Here is a tiny trained network, its code and every weight. The questions are about switching its units off for an input and a target symbol, where a switched-off unit gives its printed mean instead of its output.

import numpy as np


def w(rows, s, z=0):
    codes = np.array(rows[::2]) - 128.0
    scale = np.full(codes.shape[1], s)
    scale[-1] = z or s
    return codes * scale


def f(y):
    return np.maximum(y, 0)


def softmax(a):
    e = np.exp(a - a.max(-1, keepdims=True))
    return e / e.sum(-1, keepdims=True)


def log_softmax(a):
    a = a - a.max(-1, keepdims=True)
    return a - np.log(np.exp(a).sum(-1, keepdims=True))


def net(x, mask):
    ids = ['βεθλξφψω'.index(c) for c in x.split()]
    T = len(ids)
    res = E[ids] + P[:T]
    r = res
    for j in range(3):
        rows = slice(4 * j, 4 * j + 4)
        q, k, v = (r @ M[0][rows].T for M in (Q, K, V))
        z = softmax(np.where(np.tri(T) > 0, q @ k.T / 4**0.5, -1e9)) @ v
        o = O[0][rows]
        res = res + np.where(mask[j], z, o[:, -1]) @ o[:, :-1]
    y = f(res @ A[0][:, :-1].T + A[0][:, -1])
    res = res + np.where(mask[3:7], y, B[0][:, -1]) @ B[0][:, :-1]
    return log_softmax(res[-1] @ U[:, :-1].T + U[:, -1])


Q, K, V, O, A, B = {}, {}, {}, {}, {}, {}
E = w([
[131,246,69],'β',
[191,169,46],'ε',
[137,88,182],'θ',
[160,172,180],'λ',
[189,249,113],'ξ',
[145,182,144],'φ',
[53,123,101],'ψ',
[91,189,193],'ω',
],0.018)
P = w([
[147,133,89],'0',
[252,21,227],'1',
[207,28,206],'2',
[185,15,189],'3',
[124,42,124],'4',
[110,42,121],'5',
[112,35,111],'6',
[132,59,104],'7',
[155,49,101],'8',
[144,71,80],'9',
[182,53,122],'10',
[178,61,116],'11',
[167,77,118],'12',
],0.003)
Q[0] = w([
[194,108,126],'H0',
[49,118,112],'H0',
[201,145,149],'H0',
[142,164,175],'H0',
[145,125,119],'H1',
[94,149,112],'H1',
[194,109,140],'H1',
[74,123,87],'H1',
[75,175,86],'H2',
[72,68,72],'H2',
[33,139,49],'H2',
[88,248,105],'H2',
],0.013)
K[0] = w([
[27,129,113],'H0',
[223,104,184],'H0',
[44,152,63],'H0',
[128,111,39],'H0',
[100,135,139],'H1',
[132,104,104],'H1',
[71,180,149],'H1',
[177,51,173],'H1',
[95,176,46],'H2',
[2,243,129],'H2',
[39,240,50],'H2',
[171,114,4],'H2',
],0.0089)
V[0] = w([
[84,188,166],'H0',
[110,164,42],'H0',
[96,168,158],'H0',
[154,107,54],'H0',
[32,121,140],'H1',
[124,9,93],'H1',
[1,210,166],'H1',
[43,127,138],'H1',
[132,136,137],'H2',
[147,125,107],'H2',
[171,94,58],'H2',
[163,110,96],'H2',
],0.0062)
O[0] = w([
[86,140,88,142],'H0',
[51,55,143,124],'H0',
[103,142,96,136],'H0',
[111,73,174,121],'H0',
[62,155,191,26],'H1',
[117,120,254,2],'H1',
[57,171,96,84],'H1',
[73,153,168,42],'H1',
[128,125,122,138],'H2',
[98,112,126,138],'H2',
[74,86,137,142],'H2',
[98,96,126,155],'H2',
],0.0074,0.0022)
A[0] = w([
[101,164,254,171],'N0',
[124,46,147,245],'N1',
[226,176,155,254],'N2',
[173,238,102,170],'N3',
],0.0099,0.0034)
B[0] = w([
[49,11,175,175],'N0',
[9,47,38,194],'N1',
[247,45,190,254],'N2',
[121,255,203,219],'N3',
],0.0084,0.0079)
U = w([
[134,130,173,126],'β',
[225,123,2,29],'ε',
[7,149,246,72],'θ',
[13,157,43,176],'λ',
[62,196,145,129],'ξ',
[122,34,120,203],'φ',
[138,161,180,2],'ψ',
[146,104,225,229],'ω',
],0.0072,0.0045)

Each question gives the input, a string of symbols that net reads in full, and the target symbol t.
The units are the heads (4 rows each of Q, K, V and O) and the neurons (one row each of A and B). Each row of codes is followed by its name. A weight is (code - 128) times the scale printed after its matrix; where a second scale follows, it is the last column's (O, A, B and U).
mask holds one flag per unit, heads first, then neurons. A switched-off unit (its flag False) gives its mean, the last column of its rows in O or B, instead of its output. The means were averaged over made-up inputs and are rounded, as every weight is.
A unit's drop is (log p(t) with every unit on - log p(t) with that unit switched off) / (log p(t) with every unit on - log p(t) with every unit switched off).
The circuit of an input: a set's keep is (log p(t) with only the set's units on - log p(t) with every unit switched off) / (log p(t) with every unit on - log p(t) with every unit switched off). Starting from all 7 units, units are removed one at a time, each time the one whose removal leaves the highest keep (on an exact tie, the one counted first), for as long as the keep stays at least 0.8.
units of the circuit, in order: the units of the circuit, biggest drop first
top k neurons: the k neurons with the biggest drops, biggest first
heads that matter: for each layer, one digit per head in row order, 1 if its drop is at least 0.15 and else 0, layers parted by /
drop when u is switched off: that unit's drop, to one decimal
input ε ε λ, target φ: heads that matter : 100
input ω ξ θ ω θ ω β, target ξ: units of the circuit, in order : N3, H0
input θ ξ ψ, target λ: top neuron : N2
input ε ε ξ ξ λ, target φ: heads that matter : 101
input ξ ξ ξ φ, target ε: heads that matter : 010
input ε ε θ, target φ: top 2 neurons : N1, N3
input ε θ θ, target φ: heads that matter : 000
input β λ β θ, target λ: heads that matter : 110
input ω λ λ β, target ξ: units of the circuit, in order : N3, H1
input θ θ θ ε, target ω: drop when N3 is switched off : 0.2
input ψ θ ω, target θ: drop when N2 is switched off : 0.1
input θ θ ε, target ω: drop when N0 is switched off : -0.1
input θ ψ θ ψ ψ θ ω, target θ: drop when H0 is switched off : -0.1
